Here is a tiny trained network, its code and every weight. The questions are about switching its units off for an input and a class, where a switched-off unit gives its printed mean instead of its output.

import numpy as np


def w(rows, s, z=0):
    codes = np.array(rows[::2]) - 128.0
    scale = np.full(codes.shape[1], s)
    scale[-1] = z or s
    return codes * scale


def f(y):
    return np.maximum(y, 0)


def log_softmax(a):
    a = a - a.max(-1, keepdims=True)
    return a - np.log(np.exp(a).sum(-1, keepdims=True))


def net(x, mask):
    res = np.array(x, float).reshape(1, 6) / 4 @ E
    y = f(res @ A[0][:, :-1].T + A[0][:, -1])
    res = res + np.where(mask, y, B[0][:, -1]) @ B[0][:, :-1]
    return log_softmax(res[-1] @ U[:, :-1].T + U[:, -1])


A, B = {}, {}
E = w([
[79,85,125,76,65,129,89,248,255,87],'x0',
[143,78,144,195,215,30,119,220,129,190],'x1',
[140,3,48,70,100,79,144,121,47,90],'x2',
[125,127,127,128,131,127,129,128,128,126],'x3',
[246,197,14,173,110,146,74,184,122,105],'x4',
[83,203,118,57,190,28,38,99,116,71],'x5',
],0.006)
A[0] = w([
[197,172,46,162,122,128,92,165,116,111,92],'N1',
[148,66,108,154,89,166,187,132,110,143,109],'N2',
[144,148,139,146,176,124,140,76,77,152,96],'N3',
[141,88,141,165,104,177,182,136,128,169,86],'N4',
[114,144,120,92,91,162,127,116,151,95,135],'N5',
[101,163,116,97,167,91,93,113,121,88,59],'N6',
[134,159,148,152,169,130,159,75,70,153,98],'N7',
[96,95,147,89,93,124,122,185,183,109,98],'N8',
[110,151,103,95,76,168,137,79,127,75,114],'N9',
[155,156,137,148,152,130,147,82,68,152,93],'N10',
[172,105,113,166,91,163,160,142,133,162,110],'N11',
[129,65,72,97,109,87,124,121,68,88,69],'N12',
[107,163,118,102,153,90,81,111,109,100,60],'N13',
[123,178,131,107,85,174,121,87,113,92,149],'N14',
[204,169,60,149,133,133,90,157,126,118,122],'N15',
[117,159,119,101,160,97,98,101,127,109,105],'N16',
[150,111,131,153,93,184,176,135,129,163,138],'N17',
[60,98,193,112,150,107,162,97,123,158,103],'N18',
[129,88,134,163,178,69,127,172,124,158,98],'N19',
[135,137,112,129,116,120,139,125,135,123,254],'N20',
[143,132,147,164,179,92,111,183,144,170,170],'N21',
[143,94,147,165,105,171,179,133,117,158,70],'N22',
[150,89,146,158,95,182,176,147,163,152,121],'N23',
[149,127,130,140,160,126,157,77,75,139,110],'N24',
[117,155,126,82,79,188,139,76,127,89,59],'N25',
[105,160,132,90,159,89,92,113,121,109,68],'N26',
[70,91,191,101,145,105,162,95,129,140,75],'N27',
[115,254,208,190,159,167,112,140,202,170,113],'N28',
[139,153,140,145,146,141,148,70,75,138,105],'N29',
[132,97,143,182,186,58,114,186,115,172,72],'N30',
[99,116,119,106,94,136,113,183,199,85,98],'N31',
[137,75,86,114,132,89,138,150,96,123,169],'N32',
[79,119,152,98,102,132,109,192,189,104,86],'N33',
],0.0082,0.0055)
B[0] = w([
[70,115,174,177,52,149,198,47,174,61,198],'N1',
[81,170,124,105,168,89,106,143,120,111,187],'N2',
[158,103,64,175,96,106,84,147,192,148,188],'N3',
[89,186,121,114,171,75,105,162,153,87,178],'N4',
[170,123,127,116,170,148,150,108,146,152,185],'N5',
[93,188,117,132,159,78,112,185,155,87,167],'N6',
[165,91,73,174,104,113,79,143,183,141,196],'N7',
[173,78,70,163,116,100,81,115,169,149,194],'N8',
[174,135,143,99,177,164,179,123,152,163,205],'N9',
[155,98,87,165,105,104,91,131,178,156,188],'N10',
[70,174,127,124,157,71,107,140,122,89,178],'N11',
[41,124,112,61,99,116,156,137,57,190,190],'N12',
[95,189,116,123,161,83,107,183,161,97,165],'N13',
[179,123,142,92,177,152,163,112,146,161,213],'N14',
[63,117,174,172,66,160,199,54,153,63,201],'N15',
[99,173,123,124,156,96,112,156,133,99,170],'N16',
[98,169,133,111,171,77,101,146,123,105,192],'N17',
[90,128,165,184,66,138,177,70,162,56,197],'N18',
[186,155,149,77,169,179,202,123,185,160,171],'N19',
[122,98,153,108,165,117,76,61,67,122,213],'N20',
[163,123,146,98,165,153,184,95,135,157,191],'N21',
[91,188,121,127,168,67,98,180,158,83,168],'N22',
[91,173,120,110,170,83,89,151,130,103,193],'N23',
[152,85,76,160,105,113,88,139,174,155,186],'N24',
[198,155,133,91,188,167,214,139,191,173,192],'N25',
[79,205,122,134,160,65,112,193,167,73,166],'N26',
[88,135,162,182,61,146,187,73,186,60,188],'N27',
[24,55,96,37,88,108,129,80,1,214,254],'N28',
[170,89,80,167,106,118,87,137,167,149,192],'N29',
[182,153,144,88,168,168,205,125,189,151,178],'N30',
[161,79,69,171,116,110,76,126,161,152,196],'N31',
[111,102,135,72,141,142,141,81,69,167,191],'N32',
[171,81,80,175,107,114,81,122,167,158,194],'N33',
],0.0069,0.0082)
U = w([
[198,72,32,202,79,106,48,148,196,157,89],'0',
[78,254,139,121,183,57,85,197,136,54,93],'1',
[87,127,220,195,4,160,204,77,160,28,98],'2',
[236,153,172,72,202,186,206,132,164,183,92],'3',
[67,81,108,63,92,120,118,117,5,201,137],'4',
[149,106,153,138,147,126,87,101,108,115,251],'5',
[198,116,194,132,108,191,66,178,31,105,129],'6',
[184,146,234,175,74,186,74,230,60,104,73],'7',
],0.0082,0.011)

Each question gives the input, the list of numbers given to net, and the class t.
The units are the neurons (one row each of A and B). Each row of codes is followed by its name. A weight is (code - 128) times the scale printed after its matrix; where a second scale follows, it is the last column's (A, B and U).
mask holds one flag per neuron, in row order. A switched-off neuron (its flag False) gives its mean, the last column of its row in B, instead of its output. The means were averaged over made-up inputs and are rounded, as every weight is.
A unit's drop is (log p(t) with every unit on - log p(t) with that unit switched off) / (log p(t) with every unit on - log p(t) with every unit switched off).
The circuit of an input: a set's keep is (log p(t) with only the set's units on - log p(t) with every unit switched off) / (log p(t) with every unit on - log p(t) with every unit switched off). Starting from the 12 units with the biggest drops (on a tie, the unit counted first), units are removed one at a time, each time the one whose removal leaves the highest keep (on an exact tie, the one counted first), for as long as the keep stays at least 0.8.
units of the circuit, in order: the units of the circuit, biggest drop first
unit that matters most: the unit with the biggest drop
k most important neurons: the k neurons with the biggest drops, biggest first
drop when u is switched off: that unit's drop, to one decimal
input [-1,2,8,8,7,-1], class 4: units of the circuit, in order : [N12]
input [5,-8,-1,-5,5,2], class 3: units of the circuit, in order : [N25; N9]
input [3,2,6,-2,1,0], class 4: units of the circuit, in order : [N12; N32]
input [-4,1,7,-2,3,7], class 1: 2 most important neurons : [N28; N13]
input [3,-7,7,-1,-5,-4], class 3: 2 most important neurons : [N28; N25]
input [5,8,7,-3,-3,2], class 3: units of the circuit, in order : [N19; N30]
input [-3,-2,1,3,-2,4], class 1: units of the circuit, in order : [N28; N26]
input [3,8,-1,-4,3,7], class 3: units of the circuit, in order : [N30; N19]
input [8,5,1,5,-7,2], class 0: 2 most important neurons : [N8; N33]
input [-8,2,-7,0,6,-2], class 0: 4 most important neurons : [N7; N3; N10; N29]
input [-7,6,-7,-3,-5,-7], class 0: 2 most important neurons : [N7; N3]
input [-2,6,-3,-2,-6,-2], class 2: 2 most important neurons : [N18; N27]
input [-1,-3,5,2,8,4], class 2: 2 most important neurons : [N1; N15]
input [2,5,-6,6,5,-3], class 4: units of the circuit, in order : [N28]
input [7,1,0,2,0,6], class 0: 3 most important neurons : [N33; N31; N8]
input [3,-8,8,1,8,-3], class 2: 3 most important neurons : [N1; N15; N28]
input [7,-1,5,-7,-5,-4], class 0: 2 most important neurons : [N8; N28]
input [-6,8,-4,-4,7,-3], class 3: 2 most important neurons : [N30; N21]
input [0,-6,-4,7,8,-3], class 2: 2 most important neurons : [N1; N15]
input [8,2,8,-5,-4,6], class 0: units of the circuit, in order : [N8]
input [-3,-5,-1,-1,-6,4], class 2: 2 most important neurons : [N18; N27]
input [4,8,8,3,-7,-6], class 3: 3 most important neurons : [N19; N30; N28]
input [5,-7,-1,7,0,3], class 3: 2 most important neurons : [N25; N9]
input [2,0,-1,-2,-7,0], class 2: drop when N18 is switched off : 0.1
input [1,7,-1,7,-4,-7], class 1: drop when N4 is switched off : 0.2
input [-1,-1,-5,-5,1,-2], class 4: drop when N28 is switched off : 0.4
input [4,6,1,-3,3,-4], class 3: drop when N21 is switched off : 0.2
input [6,8,-2,-1,-8,0], class 2: unit that matters most : N18
